B, the same points and some others measured another way; then each row and its match in B
B (72 x 24)
[[-156  101  188   60  114  -66   94  101   52  -96   94  217   27  -39
   -50  111 -123 -387   14   16   86 -254  135  -37]
 [ -42  -45  205   58   46  -57   18   62   22   60   82  198   22   30
  -187  -14  -86  -90  -41  -25  -45 -296   79  -16]
 [ -40 -136   66   40  237   15   11 -132  -75   91  -43   91   83  -89
   168  123   63 -206  -78  112   17  -30   77  240]
 [-105    6  -97  118  152    6  -54  -94 -106  103  -35   48  -25  -48
    54   96   42 -132  -22   36   38  -88  -18   29]
 [ 171   84  132   24 -419   58  -13  179   29    8 -104  -29  -16  211
  -314  152  -14  164  -82 -105  -87 -145  -86 -219]
 [ 243 -368  -90   28   76  131   -1 -223 -225   71 -302 -175  117    6
   128  182  232  251 -101   79 -213  272  -25  514]
 [-466  233 -278  233  467 -196   80  -55  -67 -117  207  209 -128 -205
   -93  -24 -148 -470  165    4  126 -313   67  -42]
 [ -83   67 -187  198   28  -56   13   64 -116 -109   -9   34 -105   40
  -316    9  -57   86  108 -127 -100 -179  -34  -51]
 [-394  159 -463  372  424  -94 -137  -82 -232   36   93  131 -231 -117
  -120  -99  -48  -97  196 -104   84 -278  -42 -170]
 [ -58 -220 -156  408  327   58  -53  159 -367 -309 -153  129 -103   47
  -213  -31  -39  250  342 -263 -125  -81  165  162]
 [ 173 -100  190  -52 -159   88   36   -7   -6   45 -156  -41  120   70
    41  244   81  -35 -144   65  -60   46    6  148]
 [-241   16  -84   63  348  -32 -135 -287  -51  391   89  138   -7 -173
   293   48   81 -355 -162  184  165 -172  -32   13]
 [-315   95 -262  175  403  -98    2 -164 -111   39   86  109  -72 -179
    64   32  -11 -331   48   68   95 -156   12   66]
 [  28  103  172 -106 -185  -86  130    7  153   67   76   48   64   24
  -215  116  -60 -174 -172   73  -58 -211  -41  -24]
 [  63 -236  251  -20  197  -21  263   28  -25 -298  -84   98  190  -64
     7  186  -35 -233   33   74 -123   33  244  516]
 [-141  178   93  -28    4 -177  246   73  143 -175  151  123   29  -47
  -285   88 -168 -348  -11   37  -42 -263   58   35]
 [ -68  222   25 -105 -188  -34 -116 -192  147  499   91   16   -5   -9
    53  121   70 -239 -339  176  116 -232 -217 -285]
 [  96 -157 -141  -47   53   54  -30 -319 -101  264 -161 -156   84  -66
   194  188  215    7 -223  186  -80  159 -130  314]
 [ 135 -197  114  111  -66   80 -203  -21 -112  321  -73   85  -20  130
  -142  -46   72  322 -109  -81 -110 -195  -52  -62]
 [-259  260 -498  225  102  -65 -125 -148 -142  162   29  -52 -205  -49
  -131   25   37  -34   21  -34   58 -171 -219 -242]
 [ -89  -98   20   12  266   -8   13 -202  -45  150   -6   74   77 -127
   211  120   73 -274 -116  162   41  -40   44  248]
 [  46  148  118  -61 -253   -4   71   49   93   19  -33  -16   42   64
  -113  226   -9 -176 -135   51    9 -104  -54  -95]
 [  32 -220  444    1  157  -48  185  133   42 -192   41  268  163  -11
  -109   55 -128 -219   18    6  -94 -204  284  307]
 [ 158 -313   19   53  132   64  106  -73 -176 -149 -212  -50  117   -1
    10  159   94  111   14   23 -200  155   97  497]
 [  11   23  247   54  -87   12   11  140   25  -12   -6  150   29   75
  -121  112  -63 -127  -34  -40   14 -218   76 -103]
 [  28 -298  -86  216  294   92  -90  -88 -280   11 -176   39    9  -14
    69   44  110  158   69  -49  -98   38   83  294]
 [ -58   32  -76   63   71    1   31  -67  -66    5  -62   -7    9  -39
    24  167   39 -159  -38   52   13  -32  -17   81]
 [ -55 -137 -153  -10  263  -36   -2 -345  -80  259  -28  -32   55 -145
   172   82  140 -132 -172  190  -55   20  -62  330]
 [ 401 -546  607  -71  -81  241 -168  -32  -70  361 -232  129  242  144
   244  116  182  223 -277   70 -103   10  139  285]
 [-402  479 -209  337   -6 -133 -148  239  -15   24  234  253 -305   60
  -454 -112 -227 -147  169 -235  163 -599  -81 -724]
 [  85 -234  -74   96  133   32   42  -96 -175  -41 -146  -35   46   -6
   -64   84   82  140    6   -5 -184   58   29  348]
 [-143  118   54  126   15  -40 -135   29    7  251  119  193  -85   33
  -144  -43  -56  -94  -67  -44   71 -376  -40 -297]
 [ 137   41   25    0 -303   30  -22   32    5  113  -93  -64  -10  142
  -252  118   34  162 -127  -37 -118 -106 -127 -100]
 [  37  194   78  -88 -312   12  -17  -28  115  222  -11  -39   21   68
   -57  208   37 -157 -234   91   48 -131 -149 -208]
 [-235   91  -68   28  264 -144  103 -151   35   54  143  122   11 -159
    -5   52  -52 -392  -57  123   42 -204   24  114]
 [  59 -340   42  148  278   70  -49  -97 -215   42 -139   82   61  -17
    69   32   90  116   17   -8 -117    5  110  350]
 [  30   68  182   21 -134  -31  161  182   53 -230  -18   77   50   66
  -239  167 -105 -150   21  -44  -58 -143   87   23]
 [ 205  -82   95   78 -282  114 -125   87  -81  137 -161  -23  -12  198
  -202   88   66  309  -88 -102 -117  -94  -82 -118]
 [-204  195   43   52   47  -77  -51  -34   76  220  145  173  -44  -41
   -43   41  -61 -320 -109   57  130 -333  -38 -240]
 [ 442 -558  230    6  -92  239 -133 -123 -213  230 -361  -91  169  152
   100  129  252  501 -183   16 -261  206   13  436]
 [ 305 -353  150  135 -119  183  -80  101 -227  -45 -296  -26   59  193
  -132   99  105  443   26 -142 -218   65   58  210]
 [ 108 -207  342   26    9   87  -99    5  -29  211  -62  168   99   61
    76   74   44  -19 -135   26   -5 -155   95   59]
 [ -26   44  257   58  -46  -18   72  177   42 -121   24  176   37   56
  -155  119 -106 -200   15  -44   18 -227  122  -71]
 [ -33    7  239  -31   56  -54  237   94   65 -254    9  121  130  -44
   -56  202  -93 -375    9   60  -17  -91  176  214]
 [   1 -154  142  129  133   -6   24   79  -86  -71  -19  169   26   28
  -145   14  -55    7   53  -70  -87 -178  135  135]
 [-135  140  145   -7   10  -71   -9  -25  109  203  137  172   10  -35
   -33   70  -58 -324 -147   88   98 -303  -10 -165]
 [ 129 -246   80  268   -5  143 -206  141 -248   63 -176  104  -59  175
  -172  -21   41  398   85 -211 -114 -139   47  -50]
 [-118  124  -66  181   12  -40   15  123  -65 -121   13   95  -85   40
  -260   52  -90  -54  101 -111  -17 -222   13 -137]
 [-112  110   73  -59   40 -153  216  -26  121  -83  118   86   56  -79
  -176  101 -102 -339  -73   95  -41 -199   40  123]
 [  42   72  116  -71 -169  -33   65  -25   92  102    4    2   55   29
  -116  153    3 -128 -167   74  -38 -131  -57  -11]
 [ 263 -268  482  -88 -159   95   12   61   38  125 -106  108  178  120
   -10  140   38   47 -185   40 -114  -88  109  184]
 [ 294 -202  293   -4 -272   98   54  156  -37  -85 -183    1  104  185
  -215  160   22  229  -61  -79 -198  -18   59  140]
 [ 193 -289  379  -62  -11   48   50    2    4   78  -83  116  172   56
   -20   94   32   21 -143   56 -139  -77  119  284]
 [  37 -210 -272  213  180   94 -185 -193 -292  208 -188  -67  -60   10
    44   21  178  284   -7  -32 -102   48  -88  157]
 [-258  292 -486  114  118 -109   27 -197  -73   39   27 -116 -127 -123
   -53  140   34 -241  -11   78   55  -56 -187  -58]
 [  59   19  237  -98 -154  -37   52  -21  126  169   45   76   86   39
  -101  108  -15 -144 -209   87  -37 -200  -25  -13]
 [ 111 -193   44  -33   50   -8  105 -126  -50   21  -94  -36  107  -20
   -38  124   69   13 -106   90 -163   30   13  357]
 [  37 -120  264   64   26   53  -84   33  -29  164  -22  178   54   51
    11   57    6  -48  -88   -2    9 -197   82  -13]
 [-318  259 -218  246  200  -88   32   99  -94 -193   75  129 -139  -63
  -158   71 -123 -296  185  -86  109 -246   37 -183]
 [ -25    9 -224  108   28  -29   -3  -90 -110   42  -56  -62  -59    7
  -174   60   41   98  -16  -21 -106  -61 -102   65]
 [  12   89  114  -20 -132  -34  113   63   58  -65   -9   30   42   33
  -157  171  -43 -156  -65   25  -35 -127    6   -1]
 [-230  365 -310    3  -26 -159  113 -133   78   32  104  -76  -79 -105
  -135  162  -32 -352  -88  110   55 -142 -182 -121]
 [-114   58   71   72   80  -41   10   13   -5   44   45  138   -1  -25
   -48   81  -45 -222  -29   21   45 -207   42  -33]
 [  18 -257 -161  164  232   51 -171 -214 -231  276 -107   12  -25  -16
    34  -41  142  229  -52    3 -107  -43  -51  191]
 [ -78  -41    5  124  136   18  -75  -48  -88  119  -17  106  -14  -17
    24   55   24  -97  -29    9   28 -144   20    3]
 [ 254 -501  315   80  124  201 -192  -85 -200  283 -221  117  138   78
   206   49  172  255 -132   10 -102   16  117  297]
 [ 282 -243  404 -142 -201   98   41  -20   57  148 -138   21  197  102
    27  190   89   36 -242  100 -124   -4   47  232]
 [-170   44 -241  286  208    2  -88   23 -208  -51  -37   77 -132  -11
  -121   19  -17   11  151 -116   16 -153    2  -79]
 [  44 -135   89  145   37  112 -196  -11 -143  227 -102   95  -13   68
    48   56   81  100  -58  -38   14 -121    2  -64]
 [-371  314 -535  339  196  -80 -193  -71 -187  137   82   47 -284  -49
  -184  -53  -28  -54  128 -115  115 -293 -183 -394]
 [-198  158 -421  157  171  -57   16 -158 -136  -16  -36  -88 -101 -103
   -30  132   46 -149   39   39   16  -14 -121   37]
 [  31  -94   46   49   80    0  116    4  -75 -147  -96   22   68  -11
   -62  158    3  -87   17   11  -84   -5   85  247]]
Rows of B count from 0, top down.

[ 103   90  385 -285 -329   29 -146 -462 -218 -111  -69   41 -101 -131
  290 -338  504 -113 -174  -99  -88 -175  -11  -86   33  151] | 1
[  80   24  131 -195 -149  -27  -24  -94 -148 -120 -130 -109   88 -135
   61 -191  388  -58   -5  -76   28  -92  154 -150   92  158] | 58
[  60   14   10  -18   66 -102  -33  -33  -23    9  -51  -28   11  -71
   13  129    6  -72   -9   -3    3  -29  -14   30  125   33] | 62
[  -8  -45 -147    1  171  -16  128  239   28  199   75 -106  184   -9
 -223  202 -222   33  154   40  144  167  -27   -7  -22  -16] | 23
[  64 -183  120  209  -98  168   22  104  -38 -218   97  -27   10   33
  -76 -175  152  -27   85  191 -167   37    0  -89  -81   30] | 40
[ 103 -313  195    9 -206   53   32  207 -205 -325 -136 -183  157  -31
  -97 -167  534 -175   37  -34  -92   10  261 -104  149  155] | 9
[  76 -303 -102  121   94 -111    7  416  -41 -220 -118 -198  141   19
 -196  196  117 -202   79   51  -68   97  254  114  173  122] | 8
[  97 -209  280  134 -222  135 -134  -92 -100 -297   84   42 -148   58
  104 -211  281 -174  -79  166 -301  -17  -22   78  -73   88] | 18
[  58  173   22  -39   21  -40 -107 -232   25   -5   34   47 -113  -89
  134  -59  -31    1  -28  105  -58 -101  -75   -3  -45   65] | 50
[  34  -93  -47 -179   93 -167   -5  136  -79  140  -59 -124  128  -34
  -81  269  -30 -166  -10 -109  100  117   71  176  116   87] | 12
[   7  205 -111 -267  161 -163   82  -50  -25  322  -75  -88  182 -165
  -57  210 -123   54   61 -157  283   19  -31  -79  124   18] | 14
[  71 -146  160 -135 -115  -45 -203  -91  -99  -69   65   -5 -137   54
  135   -5  113 -275 -150   61 -175   70   17  332  -94  159] | 65
[  17   37 -207   66  236  -81  109  202   74  122   -6  -96  156  -68
 -184  232 -227   61  159   59  131   65   -2  -65   78  -20] | 71
[  76  126   31 -121   -2 -107 -141 -191  -22  -51  -53    1  -92 -103
  154  -24   91  -90  -68   32  -53 -104   25   61   37  121] | 38
[  29   38   74 -323  -21 -110  -84 -140 -106  211   12  -41   16  -47
   82  101    8 -148  -96 -111   82   81  -26  192  -21  114] | 2
[  83  -36  164   30 -136   69   13  -67 -102 -189  -58  -42   42  -89
   19 -197  317  -15   32   33  -68  -93   49 -200   78   71] | 47
[  92  -56  -92  220  119 -108 -104   97   68 -266  -72  -32  -84  -42
    3   99    8 -108   29  185 -176  -88   87   62  130   76] | 31
[  47  -67  143 -293 -148  -25 -103  -68 -152   14    0  -89   24  -22
   69  -99  236 -181  -76  -50   -9   70  106  142  -80  196] | 35
[  71    6  -24   24   88 -133 -142  -55   26  -66  -16    9 -112  -33
   82  135  -59 -141  -60   93 -109  -35   -7  172   56   83] | 41
[  24  148 -173  221  230    0   77   38  151   68   78   25   26  -73
 -100  122 -303  155  161  187   31  -28 -146 -144    2  -85] | 21
[  20   45   13   65   89   36   36  -46   37  145  136   44   -1  -13
  -36   95 -205   35   49   98   11   56 -194   -2  -59  -64] | 10
[  21  -13   57 -175  -88   77   27   12  -86   78   73  -86  103  -26
  -51 -135  101   -9   62   21   59   91   31  -44 -145  104] | 30
[  62   72  -46 -330   19 -214  -36    7 -120   34 -212 -175  148 -162
   15   69  224 -117   -7 -168  151  -33  226   -4  176  193] | 6
[  22  101 -167 -153  212 -206   15   55   17  217  -58  -89  110 -102
  -63  307 -197  -44   39  -73  173   46    4   86  120   38] | 34
[ -29 -153  -89   31  129   81  105  274   32  255  234  -70  138  106
 -239  191 -328  -15  134  119   75  292 -123  135 -203  -34] | 5
[ 106 -318  -18  420   31   41  -31  334   33 -447  -19  -78  -23   56
 -137    5  134 -136   95  267 -280   -2  146   16   89   62] | 46
[  -6  -34 -106   -6  113   41  111  200   23  175  114  -90  163    1
 -197  105 -186   47  156   76  113  167  -37  -29 -101   -2] | 54
[  50  204  243 -221 -206  103  -20 -389 -120   54   36   46  -16 -135
  170 -317  250   71  -34  -24   26 -114 -112 -221  -84   60] | 60
[  16   53   18 -344   42 -148  -80 -109  -76  284   30  -42   22  -34
   61  189  -99 -151  -90 -112  110  112  -46  245  -27   96] | 20
